Below are the code and all the weights of a small trained network. Each question names an input and a class and asks about switching units off, where a switched-off unit gives its printed mean instead of its output.

import numpy as np


def w(rows, s, z=0):
    codes = np.array(rows[::2]) - 128.0
    scale = np.full(codes.shape[1], s)
    scale[-1] = z or s
    return codes * scale


def f(y):
    return np.maximum(y, 0)


def log_softmax(a):
    a = a - a.max(-1, keepdims=True)
    return a - np.log(np.exp(a).sum(-1, keepdims=True))


def net(x, mask):
    res = np.array(x, float).reshape(1, 5) / 4 @ E
    y = f(res @ A[0][:, :-1].T + A[0][:, -1])
    res = res + np.where(mask, y, B[0][:, -1]) @ B[0][:, :-1]
    return log_softmax(res[-1] @ U[:, :-1].T + U[:, -1])


A, B = {}, {}
E = w([
[143,54,206,76,93,78,80,184,123],'x0',
[44,42,123,144,208,121,176,162,134],'x1',
[143,112,127,121,139,134,131,122,135],'x2',
[107,73,16,80,97,162,91,149,80],'x3',
[64,201,166,1,191,178,98,77,130],'x4',
],0.0087)
A[0] = w([
[155,92,209,48,70,69,55,190,128,172],'N1',
[26,106,169,86,161,145,148,100,79,101],'N2',
[122,172,65,167,176,160,184,57,167,163],'N3',
[131,184,254,179,106,117,192,90,173,91],'N4',
[236,208,116,100,45,149,34,65,136,126],'N5',
[205,119,133,218,73,116,176,149,133,108],'N6',
[181,143,230,155,160,107,234,115,190,220],'N7',
[127,119,34,110,62,167,117,164,65,193],'N8',
[126,20,197,68,167,101,91,189,160,255],'N9',
[129,156,44,197,186,206,193,18,125,113],'N10',
[100,221,142,53,166,198,134,39,104,84],'N11',
[79,154,175,68,161,178,94,85,126,15],'N12',
[163,102,77,237,118,90,184,161,112,34],'N13',
[153,171,171,92,149,210,69,135,92,89],'N14',
[39,79,109,146,201,135,188,151,181,165],'N15',
[95,100,53,119,142,125,116,139,122,177],'N16',
[133,95,93,70,97,160,110,148,77,172],'N17',
[69,145,168,67,189,139,122,95,125,124],'N18',
],0.0066,0.003)
B[0] = w([
[189,217,134,146,64,199,149,143,18,233],'N1',
[196,101,80,235,151,83,105,171,136,188],'N2',
[128,206,164,89,47,138,100,190,45,213],'N3',
[77,43,166,45,107,109,118,95,126,207],'N4',
[142,76,116,243,218,10,213,52,45,254],'N5',
[146,59,27,101,127,128,63,136,151,214],'N6',
[12,72,132,5,53,99,92,105,60,226],'N7',
[70,74,183,28,87,87,141,67,145,217],'N8',
[147,243,116,162,69,180,142,121,21,240],'N9',
[179,182,147,67,50,156,129,186,2,228],'N10',
[139,86,70,156,112,123,86,180,98,249],'N11',
[176,85,72,144,161,127,33,216,229,196],'N12',
[191,90,80,119,124,174,48,219,198,211],'N13',
[179,57,41,185,168,98,113,148,201,190],'N14',
[167,144,101,210,147,54,211,81,27,214],'N15',
[56,123,137,89,119,109,175,99,87,182],'N16',
[108,92,142,77,115,97,135,58,137,193],'N17',
[152,67,48,156,134,117,61,117,155,206],'N18',
],0.0054,0.0081)
U = w([
[171,82,85,133,138,128,58,202,167,61],'0',
[113,143,117,124,112,132,129,112,120,254],'1',
[153,210,130,95,90,163,141,162,93,83],'2',
[63,85,134,30,111,102,137,80,133,68],'3',
[150,122,115,198,173,75,194,90,110,114],'4',
[110,162,130,124,133,158,155,103,170,157],'5',
[128,182,191,135,203,233,213,120,252,5],'6',
],0.012,0.0082)

Each question gives the input, the list of numbers given to net, and the class t.
The units are the neurons (one row each of A and B). Each row of codes is followed by its name. A weight is (code - 128) times the scale printed after its matrix; where a second scale follows, it is the last column's (A, B and U).
mask holds one flag per neuron, in row order. A switched-off neuron (its flag False) gives its mean, the last column of its row in B, instead of its output. The means were averaged over made-up inputs and are rounded, as every weight is.
A unit's drop is (log p(t) with every unit on - log p(t) with that unit switched off) / (log p(t) with every unit on - log p(t) with every unit switched off).
The circuit of an input: a set's keep is (log p(t) with only the set's units on - log p(t) with every unit switched off) / (log p(t) with every unit on - log p(t) with every unit switched off). Starting from the 12 units with the biggest drops (on a tie, the unit counted first), units are removed one at a time, each time the one whose removal leaves the highest keep (on an exact tie, the one counted first), for as long as the keep stays at least 0.8.
units of the circuit, in order: the units of the circuit, biggest drop first
unit that matters most: the unit with the biggest drop
k most important neurons: the k neurons with the biggest drops, biggest first
input [3,7,7,3,7], class 0: units of the circuit, in order -> [N2]
input [3,-4,-1,7,7], class 0: units of the circuit, in order -> [N12 N14]
input [-6,1,5,-7,-1], class 3: units of the circuit, in order -> [N7 N4]
input [2,8,-3,8,-4], class 3: 2 most important neurons -> [N8 N5]
input [-8,-2,7,-6,0], class 2: 2 most important neurons -> [N10 N3]
input [-3,7,2,-8,-4], class 3: 2 most important neurons -> [N7 N4]
input [-7,0,6,0,7], class 0: units of the circuit, in order -> [N12 N11]
input [-5,2,-2,-8,-6], class 3: units of the circuit, in order -> [N7 N4]
input [7,1,4,-2,5], class 2: 2 most important neurons -> [N9 N1]
input [6,-2,5,5,-2], class 2: units of the circuit, in order -> [N1 N9]
input [8,-6,-1,3,-6], class 2: 2 most important neurons -> [N1 N9]
input [3,-3,-2,6,-4], class 3: units of the circuit, in order -> [N8 N17]
input [-6,1,-5,-5,-6], class 0: 2 most important neurons -> [N13 N6]
input [-3,-2,3,-1,-6], class 0: units of the circuit, in order -> [N13]
input [-1,-7,4,-2,-5], class 4: 2 most important neurons -> [N5 N12]
input [-4,-5,-2,-8,-8], class 0: 3 most important neurons -> [N13 N6 N8]
input [-4,3,-4,2,4], class 0: units of the circuit, in order -> [N9 N2 N11]
input [2,-6,1,6,4], class 3: 2 most important neurons -> [N8 N17]
input [-7,3,6,-8,8], class 0: 4 most important neurons -> [N12 N11 N18 N2]
input [-8,-2,-7,5,0], class 2: unit that matters most -> N10
